Below are the code and all the weights of a small trained network. Each question names an input and a class and asks about switching units off, where a switched-off unit gives its printed mean instead of its output.

import numpy as np


def w(rows, s, z=0):
    codes = np.array(rows[::2]) - 128.0
    scale = np.full(codes.shape[1], s)
    scale[-1] = z or s
    return codes * scale


def norm(h):
    return h / np.sqrt((h * h).mean(-1, keepdims=True) + 1e-5)


def f(y):
    return np.maximum(y, 0)


def log_softmax(a):
    a = a - a.max(-1, keepdims=True)
    return a - np.log(np.exp(a).sum(-1, keepdims=True))


def net(x, mask):
    res = np.array(x, float).reshape(1, 3) / 4 @ E
    u = 0
    for l in range(2):
        y = f(norm(res) @ A[l][:, :-1].T + A[l][:, -1])
        res = res + np.where(mask[u : u + 10], y, B[l][:, -1]) @ B[l][:, :-1]
        u += 10
    return log_softmax(norm(res)[-1] @ U[:, :-1].T + U[:, -1])


A, B = {}, {}
E = w([
[204,191,3,116],'x0',
[27,169,124,194],'x1',
[73,73,55,79],'x2',
],0.0041)
A[0] = w([
[144,50,194,81,111],'0.n1',
[78,12,53,73,110],'0.n2',
[163,108,134,97,111],'0.n3',
[207,82,143,2,158],'0.n4',
[212,107,170,213,69],'0.n5',
[152,142,161,16,5],'0.n6',
[196,107,183,27,190],'0.n7',
[67,15,39,77,106],'0.n8',
[94,6,247,186,178],'0.n9',
[179,161,48,186,103],'0.n10',
],0.0059,0.003)
B[0] = w([
[73,95,62,112,180],'0.n1',
[213,209,218,191,202],'0.n2',
[88,138,103,128,154],'0.n3',
[57,150,103,128,226],'0.n4',
[145,254,204,88,169],'0.n5',
[74,175,85,116,142],'0.n6',
[14,165,145,191,219],'0.n7',
[162,202,226,143,206],'0.n8',
[156,73,73,83,252],'0.n9',
[88,77,143,66,200],'0.n10',
],0.0065,0.0047)
A[1] = w([
[116,182,170,47,124],'1.n1',
[160,106,114,203,4],'1.n2',
[239,134,42,115,169],'1.n3',
[182,91,64,74,236],'1.n4',
[255,168,133,110,231],'1.n5',
[203,103,39,75,187],'1.n6',
[60,140,164,180,201],'1.n7',
[201,147,87,129,78],'1.n8',
[225,129,53,91,187],'1.n9',
[53,122,36,151,213],'1.n10',
],0.0064,0.0034)
B[1] = w([
[144,177,179,185,207],'1.n1',
[76,191,196,101,128],'1.n2',
[46,157,199,46,173],'1.n3',
[12,137,128,3,171],'1.n4',
[103,156,229,76,211],'1.n5',
[21,133,144,23,169],'1.n6',
[180,197,54,97,253],'1.n7',
[86,152,182,33,144],'1.n8',
[13,111,151,28,174],'1.n9',
[65,104,70,75,235],'1.n10',
],0.0059,0.005)
U = w([
[129,241,201,70,252],'0',
[1,89,114,8,252],'1',
[13,203,13,99,237],'2',
[133,148,99,54,89],'3',
[167,48,10,223,4],'4',
[218,28,47,220,4],'5',
[219,95,73,138,4],'6',
[204,50,117,133,4],'7',
],0.0064,0.0034)

Each question gives the input, the list of numbers given to net, and the class t.
The units are the neurons (one row each of A and B). Each row of codes is followed by its name. A weight is (code - 128) times the scale printed after its matrix; where a second scale follows, it is the last column's (A, B and U).
mask holds one flag per neuron, layer by layer. A switched-off neuron (its flag False) gives its mean, the last column of its row in B, instead of its output. The means were averaged over made-up inputs and are rounded, as every weight is.
A unit's drop is (log p(t) with every unit on - log p(t) with that unit switched off) / (log p(t) with every unit on - log p(t) with every unit switched off).
unit that matters most: the unit with the biggest drop
k most important neurons: the k neurons with the biggest drops, biggest first
k most important neurons of layer l: the k neurons of layer l with the biggest drops, biggest first
drop of u: that unit's drop, to one decimal
input [-2,-8,-3], class 2: unit that matters most	0.n7
input [5,3,7], class 0: 2 most important neurons	[0.n8; 0.n2]
input [4,-3,6], class 0: 3 most important neurons	[0.n8; 0.n2; 0.n9]
input [4,-1,4], class 0: 2 most important neurons	[0.n8; 0.n9]
input [-2,-8,-6], class 2: 2 most important neurons	[0.n7; 0.n4]
input [4,-7,8], class 0: 3 most important neurons of layer 0	[0.n2; 0.n8; 0.n9]
input [-6,-7,6], class 2: 2 most important neurons	[0.n7; 0.n1]
input [-4,5,5], class 0: 4 most important neurons of layer 0	[0.n8; 0.n2; 0.n7; 0.n4]
input [8,7,-5], class 1: 2 most important neurons	[0.n7; 0.n8]
input [6,-3,-3], class 1: 2 most important neurons of layer 0	[0.n8; 0.n2]
input [6,2,-4], class 1: drop of 0.n8	0.2
input [5,3,5], class 0: drop of 0.n9	0.4
input [-6,-1,7], class 0: drop of 0.n2	1.3
input [-3,-8,-6], class 2: most important neuron of layer 1	[1.n5]
